Here is a tiny trained network, its code and every weight. The questions are about switching its units off for an input and a class, where a switched-off unit gives its printed mean instead of its output.

import numpy as np


def w(rows, s, z=0):
    codes = np.array(rows[::2]) - 128.0
    scale = np.full(codes.shape[1], s)
    scale[-1] = z or s
    return codes * scale


def f(y):
    return y / 2 * (1 + np.tanh(0.7978845608 * (y + 0.044715 * y**3)))


def log_softmax(a):
    a = a - a.max(-1, keepdims=True)
    return a - np.log(np.exp(a).sum(-1, keepdims=True))


def net(x, mask):
    res = np.array(x, float).reshape(1, 5) / 4 @ E
    y = f(res @ A[0][:, :-1].T + A[0][:, -1])
    res = res + np.where(mask, y, B[0][:, -1]) @ B[0][:, :-1]
    return log_softmax(res[-1] @ U[:, :-1].T + U[:, -1])


A, B = {}, {}
E = w([
[208,198,32],'x0',
[136,255,232],'x1',
[94,141,55],'x2',
[245,70,96],'x3',
[176,15,160],'x4',
],0.0067)
A[0] = w([
[120,201,84,82],'neuron 0',
[120,28,86,160],'neuron 1',
[104,159,96,90],'neuron 2',
[145,109,86,254],'neuron 3',
[215,99,147,202],'neuron 4',
[253,108,203,225],'neuron 5',
[23,139,79,129],'neuron 6',
[214,196,34,119],'neuron 7',
[169,105,215,110],'neuron 8',
[54,143,191,208],'neuron 9',
[116,254,139,181],'neuron 10',
[78,157,129,123],'neuron 11',
[128,138,62,176],'neuron 12',
[63,106,90,106],'neuron 13',
[251,197,187,214],'neuron 14',
[45,168,126,115],'neuron 15',
[31,109,65,186],'neuron 16',
[156,38,35,220],'neuron 17',
[68,161,65,121],'neuron 18',
[90,67,65,147],'neuron 19',
[76,178,157,45],'neuron 20',
[153,95,193,72],'neuron 21',
],0.011,0.0072)
B[0] = w([
[131,146,82,153],'neuron 0',
[167,79,181,207],'neuron 1',
[132,137,116,132],'neuron 2',
[172,70,120,206],'neuron 3',
[115,63,119,198],'neuron 4',
[77,62,78,223],'neuron 5',
[168,124,129,160],'neuron 6',
[145,107,77,200],'neuron 7',
[62,105,113,159],'neuron 8',
[113,105,217,190],'neuron 9',
[156,122,151,206],'neuron 10',
[138,132,142,142],'neuron 11',
[137,91,130,170],'neuron 12',
[154,118,122,142],'neuron 13',
[127,78,78,216],'neuron 14',
[184,163,178,155],'neuron 15',
[180,126,160,180],'neuron 16',
[188,108,166,247],'neuron 17',
[140,131,115,154],'neuron 18',
[140,112,129,179],'neuron 19',
[137,145,151,139],'neuron 20',
[8,141,95,142],'neuron 21',
],0.012)
U = w([
[124,10,166,186],'0',
[7,125,175,43],'1',
[109,113,1,81],'2',
[39,196,70,2],'3',
[39,78,78,219],'4',
[121,240,206,119],'5',
[208,135,67,133],'6',
],0.0095,0.0074)

Each question gives the input, the list of numbers given to net, and the class t.
The units are the neurons (one row each of A and B). Each row of codes is followed by its name. A weight is (code - 128) times the scale printed after its matrix; where a second scale follows, it is the last column's (A, B and U).
mask holds one flag per neuron, in row order. A switched-off neuron (its flag False) gives its mean, the last column of its row in B, instead of its output. The means were averaged over made-up inputs and are rounded, as every weight is.
A unit's drop is (log p(t) with every unit on - log p(t) with that unit switched off) / (log p(t) with every unit on - log p(t) with every unit switched off).
The circuit of an input: a set's keep is (log p(t) with only the set's units on - log p(t) with every unit switched off) / (log p(t) with every unit on - log p(t) with every unit switched off). Starting from the 12 units with the biggest drops (on a tie, the unit counted first), units are removed one at a time, each time the one whose removal leaves the highest keep (on an exact tie, the one counted first), for as long as the keep stays at least 0.8.
circuit, biggest first: the units of the circuit, biggest drop first
top k neurons: the k neurons with the biggest drops, biggest first
drop when u is switched off: that unit's drop, to one decimal
input [6,-1,5,6,-1], class 2: circuit, biggest first -> (neuron 7)
input [8,0,-4,-5,2], class 4: circuit, biggest first -> (neuron 17; neuron 1)
input [0,0,2,5,-3], class 2: circuit, biggest first -> (neuron 9; neuron 1)
input [4,3,5,0,-6], class 6: top 2 neurons -> (neuron 5; neuron 10)
input [7,-6,-6,-7,3], class 6: circuit, biggest first -> (neuron 9; neuron 5)
input [6,3,-8,-3,-7], class 6: top 2 neurons -> (neuron 14; neuron 10)
input [2,8,8,0,-6], class 6: top 3 neurons -> (neuron 14; neuron 7; neuron 0)
input [-4,2,8,3,-2], class 5: top 3 neurons -> (neuron 5; neuron 14; neuron 4)
input [6,3,-2,8,4], class 2: drop when neuron 7 is switched off -> 0.3
input [4,5,-4,6,2], class 2: drop when neuron 14 is switched off -> 0.1
input [-6,0,-1,-2,0], class 1: drop when neuron 17 is switched off -> 0.2
input [7,-4,5,0,-5], class 6: drop when neuron 13 is switched off -> 0.0
